Each row is followed by its group and then its class within the group.
[  0.6 -17.1 -15.0 -14.4  17.6 -18.3  -1.1  12.8   7.4 -26.1 -22.9  26.7
  19.3  13.3  -9.4  -8.7 -14.1   8.2   1.3   6.7  19.2  -7.9  13.4 -24.4
 -17.0 -31.4  -8.7  -3.9  17.0  -1.5  11.8  16.1  -1.3  26.8  -0.8 -25.6
 -10.0 -10.3  18.9] : N:Z721
[  9.6   2.5  -5.0 -19.3  18.8   7.1  -1.9  -2.2  12.9  14.7  -5.5   8.9
   6.5  15.4  -9.0   5.3  25.0  -0.9  12.0 -19.6  -7.7 -20.2  -7.2  -3.2
  -6.6 -10.1  -1.5  14.8   2.5 -18.7 -16.1  12.0  22.2  17.9   7.9  10.8
 -18.3 -32.5  -1.0] : B:Z951
[ -7.2   8.7  11.1  12.7 -12.4 -20.9  15.7  13.8   1.6 -13.9   5.0  34.2
   7.2   4.2 -35.9 -12.2 -12.2  19.0   6.4  29.3  30.0   1.6  23.5  -6.1
 -10.9  11.8 -18.5  -3.9  17.2   9.0  31.8   3.0 -13.6 -45.5 -12.0 -26.0
  29.2  15.8   5.2] : N:Z721
[ 27.3  21.2 -16.9 -15.9  28.2  -6.3  -0.1 -19.8 -11.9  -8.8  12.0  12.2
  -6.1   9.4  -6.6  -2.2  -2.9 -11.4  27.0   5.4 -10.2   1.2 -19.6 -32.7
  -5.7  15.5 -25.9  -5.2  -2.6 -19.5  18.1   5.4  17.7  -6.1 -19.5 -30.3
 -18.7  -9.7   1.7] : N:Z544
[-10.8   2.5   6.4  20.2 -40.7   8.0  -6.4  10.3  28.2  -4.2  -9.6  16.5
  14.9  14.6  -5.4  11.8 -31.8   6.5  36.6  -1.4   9.7 -14.0  13.6  29.9
   4.2 -11.5  29.8  15.0  14.4  30.5 -27.3   2.6  -7.0 -12.9  -0.7  16.1
   9.7  15.2  -3.1] : M:Z186
[-13.4   9.7  12.3  11.8   2.3 -14.6   1.1  10.3  -2.9 -27.9   6.2   8.7
  -1.0   6.8 -18.5 -13.6 -10.0  19.2  -0.4  23.0  31.0  23.9   8.4 -15.5
  18.2  15.5 -15.2   2.2  19.5   3.8   5.9  -6.6  -8.8 -40.1 -15.0 -13.9
  16.4   4.8  14.9] : N:Z721
[ 15.1 -35.4  21.9   2.1   8.6  16.3  22.0  -3.6  19.2  -2.8 -28.0  28.5
  33.4  16.4  24.0   8.7  36.2  25.6  13.8  -9.5 -16.0  14.4   2.6  11.3
 -80.1 -21.1 -11.9   2.9   0.1 -21.9 -27.2  -3.6   0.1   2.6  12.5  29.8
  -8.6 -46.1   3.4] : B:Z550
[ -2.2   7.6 -46.0 -15.1  45.0 -42.4 -21.1 -24.5   9.7   8.8   2.1 -13.4
  -8.8 -18.7 -21.3   2.9 -23.1  -4.6 -14.9  -9.3   7.6   0.8 -10.6 -20.8
  -0.8  12.6 -12.4  -5.5  -0.2  19.0  22.9   5.5   8.6 -11.2   4.6 -19.1
   3.5 -17.3  23.2] : Q:Z537
[  5.8  -8.9  19.5   7.0  -7.4  17.8  13.6   7.3   9.7   7.6 -10.2  19.1
   7.5  13.4  12.1  -0.9  31.1  -2.8   9.9  -8.3  -8.4   9.5  -8.4   3.6
  86.0 -37.7 -36.0  -2.3  -2.0 -15.7 -17.0  -9.6   5.7 -15.3   1.0  16.1
  -5.3 -24.9   2.5] : B:Z550
[-17.3  14.7 -29.7 -26.7 -11.1  -4.1  -7.9 -21.6  13.3  47.4  24.0 -30.5
  -5.9 -16.1  -9.4  16.5 -24.4 -11.0   2.9 -16.2  -3.4 -12.7 -18.8   4.3
  11.8   4.3  32.8  10.3   3.4  14.3 -11.2  -2.0  13.7 -12.8   3.1  26.9
   4.3  35.9  -3.4] : M:Z877
[ 16.6 -15.0  12.1   6.3  32.2  28.2  34.7  -9.1 -20.5  -9.9 -16.7  14.2
   2.0   4.6  14.3   3.6  29.3  -0.3  -0.7 -20.4  -6.0   5.0 -12.3 -11.8
  10.1 -20.3 -15.3 -10.5   1.7 -55.6  -9.8  -1.3   4.6  21.1   2.0   7.6
 -12.6 -39.0   0.1] : B:Z550
[  5.6  -1.9 -42.3 -25.2  51.0  -0.8 -19.3  -2.4 -83.1  14.2  55.0 -30.4
 -39.1 -13.1  -3.1  -2.0  -1.0 -50.6 -18.5  41.4 -20.4   7.3 -27.8 -71.8
  19.4  39.1 -38.6  -7.5 -30.7 -39.0  63.2  -0.5  27.7 -14.7 -32.2 -32.5
  -7.2  41.4 -23.7] : N:Z721
[ -3.5  14.7   2.7  -5.4   7.4 -25.8  14.4  -4.7  36.9 -18.2 -26.2  32.6
  46.7  14.1  -6.4   7.4 -14.5  14.4  10.0  -5.7  21.6 -19.3  11.9  -7.7
 -11.9  -4.9  -3.8  21.8  27.0  37.2  -8.9  11.7 -26.7  17.7   7.4 -25.9
 -10.3 -43.5  34.4] : N:Z544
[ -2.5  25.1  -9.3 -18.5 -38.4  -1.5 -11.1 -12.0  55.5   9.6   1.6   8.9
  10.3  -3.9  -0.8   3.1 -41.9   5.3   8.1  -7.9  10.8 -37.0   8.2  23.1
   4.0  -5.4  38.4  19.5  29.8  58.9 -23.8  21.6  -6.8  -3.0  -2.1 -21.1
  10.5  -5.7   5.4] : M:Z186
[ 14.1 -12.4   1.7   7.0  20.0 -22.1  26.0 -12.5  31.2 -11.7 -39.1  44.0
  13.2  21.1  -1.5   8.8  15.9  19.0  13.5 -20.0  11.5  -8.5   4.1  -0.4
 -16.4 -15.9  -0.1  -6.3  17.6   4.9 -21.8 -21.7  -0.7  27.7  18.6 -13.7
  -6.5 -60.8  29.8] : B:Z951
[ -4.6   0.0  -8.6   5.2   6.7 -24.0   9.8   5.8   4.2 -30.8  -1.0   4.0
   6.4   4.6 -14.1  -1.1 -20.1   2.1  21.1   8.5  15.5   7.7  17.3 -29.4
  -6.7   5.3 -16.1  -7.4  12.7  39.4  11.1  12.4 -17.8  20.5   3.8 -35.5
   4.6 -13.5  15.2] : N:Z721
[  6.4   8.7  -0.9  16.7  23.7 -27.5  16.9   6.6  11.3 -20.7 -21.1  26.8
  11.2  19.3 -28.3  -1.1 -13.2  12.8  -2.8  15.6  13.7   6.3   9.7 -14.9
   5.5  21.8 -11.9  -1.9  18.2  16.5   9.0   2.6  -6.9 -17.1  -5.8 -24.8
  -0.5  -3.9   7.3] : N:Z544
[-14.5  -8.2 -20.8 -13.8  13.4 -17.7 -25.4   4.0  26.3 -23.2  -3.3  10.3
  18.2   7.9  -3.3  -4.8 -34.4  -5.9  18.8  -7.9  11.4 -22.3  28.7 -14.5
  -4.6   2.7  -6.8  -2.9  16.3  32.2  15.1  15.7 -26.1  50.5  -4.4 -50.2
  -2.2 -25.6  20.3] : N:Z721
[ -3.9  -0.3 -23.0 -13.2   7.4 -31.5  -3.6 -11.0  20.1  -9.5   1.9  -7.8
   2.8  -2.7 -31.4   0.6 -17.7   5.4   5.8 -11.7  12.8  21.9 -10.2 -11.8
  -1.3   6.4  -5.2  -4.4  29.0  18.7   3.7  -9.4   3.4 -19.2  -8.9  -6.8
   7.6  -1.2  19.0] : Q:Z699
[  7.4 -13.0  36.5  15.7  -7.9  11.8  16.1   1.1  11.7 -22.4 -28.5  29.9
  16.3  13.7   1.8  -6.3  29.1  22.8  -4.5  -4.5   4.7   4.0  27.1   1.3
  -8.8  -6.9 -14.5  -0.5   5.5 -28.1 -15.6  -0.5 -28.5  86.0  27.1  14.6
  -0.5 -31.7   7.5] : B:Z550
[  7.5  12.3 -32.3  -6.1  17.9 -24.5 -16.2   0.5  10.8  -0.1  -6.5   9.5
  -7.7  -9.2 -30.2  -5.7 -30.1  -8.1  -1.6  24.8   2.8   4.2  -9.2 -30.9
 -12.4  20.3 -22.2  -9.5  10.6  17.7  27.4  -0.8   6.1 -51.0  -0.5 -21.8
  16.5   7.9   9.1] : Q:Z699
[ -5.1  -0.8   7.8  16.4  53.6 -20.8  -1.9   5.8  86.0 -50.2 -32.3  25.5
  59.7  12.8 -15.6  11.1 -51.2  36.9  10.6 -12.3  50.8  -8.5  47.9  19.5
   9.3 -22.8  52.8  33.1  32.4  82.7 -24.9  16.7 -25.1  25.4   9.1  -4.6
  10.2  19.3  25.2] : M:Z877
[-10.9  25.2 -12.4 -24.3 -43.8   5.8 -17.4   1.2  25.8  24.7   9.7  22.7
 -18.5   3.2   3.1   2.0 -29.5  -5.7  11.5  29.1   6.0 -17.6   6.9   2.1
  -8.0  -0.3  14.2  20.2  26.6  23.9 -17.1  13.6   9.0 -62.1  -6.2  12.0
  11.6  19.0 -13.6] : M:Z186
